Here is a tiny trained network, its code and every weight. The questions are about switching its units off for an input and a class, where a switched-off unit gives its printed mean instead of its output.

import numpy as np


def w(rows, s, z=0):
    codes = np.array(rows[::2]) - 128.0
    scale = np.full(codes.shape[1], s)
    scale[-1] = z or s
    return codes * scale


def f(y):
    return y / 2 * (1 + np.tanh(0.7978845608 * (y + 0.044715 * y**3)))


def log_softmax(a):
    a = a - a.max(-1, keepdims=True)
    return a - np.log(np.exp(a).sum(-1, keepdims=True))


def net(x, mask):
    res = np.array(x, float).reshape(1, 3) / 4 @ E
    y = f(res @ A[0][:, :-1].T + A[0][:, -1])
    res = res + np.where(mask, y, B[0][:, -1]) @ B[0][:, :-1]
    return log_softmax(res[-1] @ U[:, :-1].T + U[:, -1])


A, B = {}, {}
E = w([
[83,83,216,94,78,205,95,248],'x0',
[26,137,59,187,66,95,189,203],'x1',
[130,91,40,116,65,7,130,109],'x2',
],0.012)
A[0] = w([
[78,161,221,177,162,213,152,148,116],'neuron 0',
[95,185,110,194,173,137,151,66,204],'neuron 1',
[34,162,136,231,135,146,174,178,149],'neuron 2',
[36,182,117,182,143,193,169,167,152],'neuron 3',
[218,118,251,64,155,173,70,91,192],'neuron 4',
[17,102,139,134,56,138,130,250,255],'neuron 5',
],0.012,0.0044)
B[0] = w([
[145,206,112,157,139,158,141,195,209],'neuron 0',
[139,107,143,169,127,114,205,134,180],'neuron 1',
[101,56,137,124,100,132,135,119,191],'neuron 2',
[133,6,111,106,115,161,140,158,184],'neuron 3',
[199,134,117,73,148,186,88,139,255],'neuron 4',
[172,80,136,90,76,96,95,48,234],'neuron 5',
],0.02,0.025)
U = w([
[136,149,183,163,151,168,180,154,20],'0',
[57,151,131,170,173,194,187,187,9],'1',
[65,43,154,129,42,95,145,104,242],'2',
[59,123,154,153,179,178,82,138,2],'3',
[225,141,210,12,173,154,97,108,171],'4',
[110,233,73,249,120,42,184,94,158],'5',
[211,134,129,152,166,170,170,126,83],'6',
[158,254,81,117,154,236,74,216,106],'7',
],0.01,0.0046)

Each question gives the input, the list of numbers given to net, and the class t.
The units are the neurons (one row each of A and B). Each row of codes is followed by its name. A weight is (code - 128) times the scale printed after its matrix; where a second scale follows, it is the last column's (A, B and U).
mask holds one flag per neuron, in row order. A switched-off neuron (its flag False) gives its mean, the last column of its row in B, instead of its output. The means were averaged over made-up inputs and are rounded, as every weight is.
A unit's drop is (log p(t) with every unit on - log p(t) with that unit switched off) / (log p(t) with every unit on - log p(t) with every unit switched off).
The circuit of an input: a set's keep is (log p(t) with only the set's units on - log p(t) with every unit switched off) / (log p(t) with every unit on - log p(t) with every unit switched off). Starting from all 6 units, units are removed one at a time, each time the one whose removal leaves the highest keep (on an exact tie, the one counted first), for as long as the keep stays at least 0.8.
circuit, biggest first: the units of the circuit, biggest drop first
top k neurons: the k neurons with the biggest drops, biggest first
drop of u: that unit's drop, to one decimal
input [-8,-1,-7], class 6: circuit, biggest first	(neuron 1)
input [3,-7,-3], class 7: top 2 neurons	(neuron 5; neuron 0)
input [-8,6,3], class 5: circuit, biggest first	(neuron 5; neuron 4)
input [-2,0,-3], class 6: top 4 neurons	(neuron 4; neuron 5; neuron 0; neuron 1)
input [-5,-5,5], class 6: top 3 neurons	(neuron 5; neuron 4; neuron 1)
input [4,-2,-2], class 7: circuit, biggest first	(neuron 0; neuron 2)
input [-4,2,8], class 5: top 4 neurons	(neuron 4; neuron 5; neuron 3; neuron 2)
input [-8,0,-5], class 5: top 2 neurons	(neuron 4; neuron 3)
input [-6,-7,-8], class 7: circuit, biggest first	(neuron 5; neuron 0)
input [-5,3,-8], class 1: circuit, biggest first	(neuron 5; neuron 4)
input [-4,4,0], class 2: top 2 neurons	(neuron 4; neuron 0)
input [-8,-4,0], class 6: top 2 neurons	(neuron 1; neuron 5)
input [-1,1,3], class 5: top 4 neurons	(neuron 4; neuron 3; neuron 5; neuron 2)
input [1,2,-8], class 7: circuit, biggest first	(neuron 0)
input [-5,1,3], class 5: drop of neuron 4	0.3
input [4,-7,-3], class 7: drop of neuron 4	0.0
input [-7,6,6], class 5: drop of neuron 3	0.3
input [-5,-1,-6], class 7: drop of neuron 3	0.1
